Below are the code and all the weights of a small trained network. Each question names an input and a class and asks about switching units off, where a switched-off unit gives its printed mean instead of its output.

import numpy as np


def w(rows, s, z=0):
    codes = np.array(rows[::2]) - 128.0
    scale = np.full(codes.shape[1], s)
    scale[-1] = z or s
    return codes * scale


def f(y):
    return np.maximum(y, 0)


def log_softmax(a):
    a = a - a.max(-1, keepdims=True)
    return a - np.log(np.exp(a).sum(-1, keepdims=True))


def net(x, mask):
    res = np.array(x, float).reshape(1, 6) / 4 @ E
    y = f(res @ A[0][:, :-1].T + A[0][:, -1])
    res = res + np.where(mask, y, B[0][:, -1]) @ B[0][:, :-1]
    return log_softmax(res[-1] @ U[:, :-1].T + U[:, -1])


A, B = {}, {}
E = w([
[114,122,131,113,187,100,138,125,130,121,187,149],'x0',
[195,101,117,125,104,171,72,88,135,40,159,174],'x1',
[166,143,156,251,107,96,144,169,107,132,178,81],'x2',
[159,114,54,132,122,76,73,153,182,191,107,114],'x3',
[144,149,132,107,152,106,133,105,161,124,128,126],'x4',
[165,128,131,135,121,157,104,117,114,135,64,58],'x5',
],0.013)
A[0] = w([
[205,226,178,210,105,71,130,136,78,87,161,132,152],'n1',
[97,113,94,99,170,102,135,145,127,116,62,151,4],'n2',
[180,60,31,116,154,93,88,151,140,187,87,183,102],'n3',
[86,139,75,172,96,59,179,142,154,137,171,91,110],'n4',
[130,93,131,2,55,136,106,4,83,75,133,176,114],'n5',
[39,195,142,92,152,134,195,148,94,193,93,103,85],'n6',
[103,125,74,47,159,135,119,143,97,152,74,157,241],'n7',
[143,141,84,200,110,25,117,195,167,248,148,66,103],'n8',
[203,37,44,115,110,126,77,167,206,144,166,124,53],'n9',
[173,100,158,124,127,141,120,48,96,126,73,143,120],'n10',
[138,118,92,139,117,145,110,138,176,145,135,153,156],'n11',
[123,180,118,150,132,156,114,123,110,146,111,159,81],'n12',
[70,72,107,158,128,176,90,136,124,61,79,185,157],'n13',
],0.008,0.0042)
B[0] = w([
[223,168,117,142,84,84,209,201,154,112,91,138,220],'n1',
[152,127,86,134,144,102,206,137,111,192,75,79,153],'n2',
[169,153,142,188,137,148,199,231,125,128,153,127,196],'n3',
[123,132,61,130,106,119,91,177,135,117,93,94,183],'n4',
[71,80,91,122,146,76,99,40,103,85,189,127,243],'n5',
[223,127,225,155,71,104,187,254,166,105,206,185,208],'n6',
[220,97,164,178,59,154,233,183,140,80,116,137,214],'n7',
[39,109,92,2,154,81,38,88,77,73,65,136,246],'n8',
[191,197,134,155,168,121,186,157,137,159,185,156,192],'n9',
[164,95,127,131,129,114,91,116,118,113,164,158,177],'n10',
[147,105,118,158,121,110,176,119,108,151,111,124,160],'n11',
[167,143,85,116,136,152,102,130,155,161,161,122,131],'n12',
[130,105,147,131,142,94,137,67,134,102,177,59,186],'n13',
],0.0083,0.013)
U = w([
[187,94,193,169,142,204,163,179,170,85,152,182,252],'0',
[148,153,141,174,147,132,182,232,122,164,103,123,106],'1',
[2,70,40,53,185,124,41,58,60,118,90,118,14],'2',
],0.0067,0.00039)

Each question gives the input, the list of numbers given to net, and the class t.
The units are the neurons (one row each of A and B). Each row of codes is followed by its name. A weight is (code - 128) times the scale printed after its matrix; where a second scale follows, it is the last column's (A, B and U).
mask holds one flag per neuron, in row order. A switched-off neuron (its flag False) gives its mean, the last column of its row in B, instead of its output. The means were averaged over made-up inputs and are rounded, as every weight is.
A unit's drop is (log p(t) with every unit on - log p(t) with that unit switched off) / (log p(t) with every unit on - log p(t) with every unit switched off).
The circuit of an input: a set's keep is (log p(t) with only the set's units on - log p(t) with every unit switched off) / (log p(t) with every unit on - log p(t) with every unit switched off). Starting from the 12 units with the biggest drops (on a tie, the unit counted first), units are removed one at a time, each time the one whose removal leaves the highest keep (on an exact tie, the one counted first), for as long as the keep stays at least 0.8.
circuit, biggest first: the units of the circuit, biggest drop first
k most important neurons: the k neurons with the biggest drops, biggest first
drop of u: that unit's drop, to one decimal
input [-3,-7,7,8,2,1], class 2: circuit, biggest first : (n8)
input [-3,0,4,1,-5,-4], class 2: circuit, biggest first : (n6; n7)
input [2,7,-7,0,-5,-6], class 2: 3 most important neurons : (n5; n6; n1)
input [-6,-6,-8,-1,8,3], class 0: circuit, biggest first : (n6; n7)
input [-8,-5,-1,-1,8,4], class 0: circuit, biggest first : (n6; n1; n4)
input [4,-8,2,2,2,-2], class 2: 2 most important neurons : (n8; n1)
input [8,-5,-2,-1,-6,8], class 0: circuit, biggest first : (n6; n1)
input [0,-1,-8,-2,-1,8], class 0: 2 most important neurons : (n7; n8)
input [-2,6,7,1,7,8], class 1: 3 most important neurons : (n1; n6; n7)
input [-8,0,8,1,2,5], class 2: 3 most important neurons : (n8; n6; n7)
input [-1,-8,-4,-4,-6,-7], class 0: 2 most important neurons : (n6; n7)
input [7,-4,2,4,0,6], class 2: drop of n8 : 1.0
input [-3,5,8,7,-3,-7], class 1: drop of n2 : 0.0
input [-5,8,-3,-2,-1,1], class 2: circuit, biggest first : (n5)
input [-6,5,8,3,-1,-1], class 1: drop of n1 : 0.2
